Questions about the row below.
1) What is the entry just left of 82?
2) What is the entry just right of 71?
3) What is the entry just left of 71?
[107,  82,  71,  52, 107, 112]
1) 107
2) 52
3) 82

[110, 65, 106, 163, 67, 118, 108, 67]
What is the entry just right of 163? 67
What is the entry just right of the smallest entry? 106
What is the entry just left of the smallest entry? 110

arr =
array([[126,  93,  82, 145, 114,  73,  84, 128, 143, 105, 102, 123, 115,
        125, 109,  94],
       [ 93,  67, 120,  63, 122, 102,  75, 127,  79,  77,  59,  89, 102,
        128, 102,  95],
       [114, 108, 133,  85,  87,  59,  85, 104, 149,  97,  93, 131, 111,
         70, 104,  83],
       [ 41,  97, 109,  96, 134, 115,  93, 102,  81,  77,  98,  84,  85,
        139,  95, 120],
       [124,  95, 128,  44,  83,  89, 126, 112,  90,  96, 115,  71,  85,
         67,  96,  92],
       [105, 121,  76, 160,  98, 116,  92,  60,  75,  94, 105, 104, 112,
        112,  74, 105],
       [ 86, 146, 111, 159, 116,  95,  93, 100, 125, 111, 129, 103, 116,
         99, 109,  88],
       [ 94, 103, 151,  65,  96,  59, 120, 128,  81,  79,  85, 113, 105,
        112,  86, 106],
       [ 65,  80,  74, 118,  92, 142, 128,  89, 115, 117, 100, 138,  99,
        105, 102, 130],
       [ 85, 136, 149,  88,  98,  79,  99, 122,  80, 101,  86, 125, 117,
        141, 100,  91],
       [148, 119,  78,  84,  73,  76,  86,  71,  85, 112, 105,  77,  92,
         65, 103,  79],
       [119,  93, 115,  47,  71,  83,  90,  80, 113,  79, 105, 119,  78,
        129,  68, 104],
       [103, 120,  95,  96, 105,  80,  38,  71, 142,  90, 110, 100,  86,
        117,  99,  80]])
The second entry in reading order: 93
The entry just right of 143 -> 105
The entry just left of the smallest entry: 80
The 2nd largest entry: 159
Report the 3rd largest entry.
Answer: 151
Report the 1st entry in reading order.
Answer: 126
The minimum: 38
The entry just right of the smallest entry is 71

Questions about the array below.
1) The entry in the top-right corner?
2) The 1st entry, reading row by row?
3) The entry directly below 113?
4) The entry just right of 93?
5) The smallest entry in the last column?
6) The entry directly above the smallest entry?
7) The entry just right of the smallest entry?
8) The largest entry?
array([[ 97,  99, 100, 105,  98, 114,  99, 104],
       [ 95,  91,  96, 127,  86, 138,  99, 105],
       [ 94,  94,  99, 113,  96, 134,  99, 101],
       [ 94, 101, 103, 101, 102, 125, 101, 105],
       [ 95,  88,  95, 132,  87, 155, 101,  98],
       [ 98,  98,  99, 114,  92, 117, 100, 110],
       [ 95,  91,  95, 124,  89, 132,  98, 103],
       [ 98,  95,  98, 117,  93, 127, 101, 101]])
1) 104
2) 97
3) 101
4) 127
5) 98
6) 98
7) 138
8) 155

Read these off the row that follows.
1) Which number is the entry just left of the largest entry?
2) Which number is the entry just left of the centre entry?
3) Which number is the entry just left of 117?
4) Which number is the entry at the centre?
[123,  71,  82, 120, 117,  87,  41, 150,  93,  77, 130]
1) 41
2) 117
3) 120
4) 87

a =
array([[ 95,  91,  98, 103,  81, 110,  94],
       [111,  82, 104,  88, 106,  90, 108],
       [111, 143,  98,  90,  98,  95, 106],
       [100,  55,  89,  70,  96, 115,  91],
       [108,  60, 105, 119,  87, 107, 105],
       [ 97, 152, 100, 117, 105,  92, 118],
       [115, 112,  95, 106, 113, 118,  87],
       [ 96,  93, 102,  82, 105, 105,  86],
       [104, 100,  99, 108,  84,  74,  99],
       [115,  93,  88, 100, 110, 111, 116],
       [ 90,  96, 107, 100, 106,  94,  89],
       [111, 109,  77, 107,  98,  90,  93],
       [101, 106,  98,  97,  96, 117, 112],
       [ 96, 129, 101, 109, 121,  93,  96],
       [114, 100, 109, 104, 103, 109, 107],
       [ 83,  93,  96, 100, 100, 103,  74]])
The fourth entry, reading row by row: 103
The first entry, reading row by row: 95
The smallest entry in the first column is 83
Which number is the fourth-last entry, reading row by row?
Answer: 100
Which number is the bottom-right entry?
Answer: 74
Which number is the top-right entry?
Answer: 94
Which number is the 5th entry, reading row by row?
Answer: 81
Which number is the entry directly above the smallest entry?
Answer: 143
The entry just left of the largest entry -> 97
The entry directly below the largest entry: 112
The second-last entry, reading row by row: 103
The third entry on the diagonal from the top-right corner is 98
The entry just right of the largest entry is 100
The third entry from the end, reading row by row -> 100
Which number is the entry just right of 60?
Answer: 105
The 5th-last entry, reading row by row -> 96
The largest entry in the first row is 110
The entry just right of the smallest entry -> 89
The 3rd entry on the main diagonal is 98
The entry just right of 102 -> 82
Which number is the entry directly below 129?
Answer: 100
The last entry in the row that holds the largest entry -> 118
The second entry on the diagonal from the top-right corner: 90
The entry just right of 84 -> 74
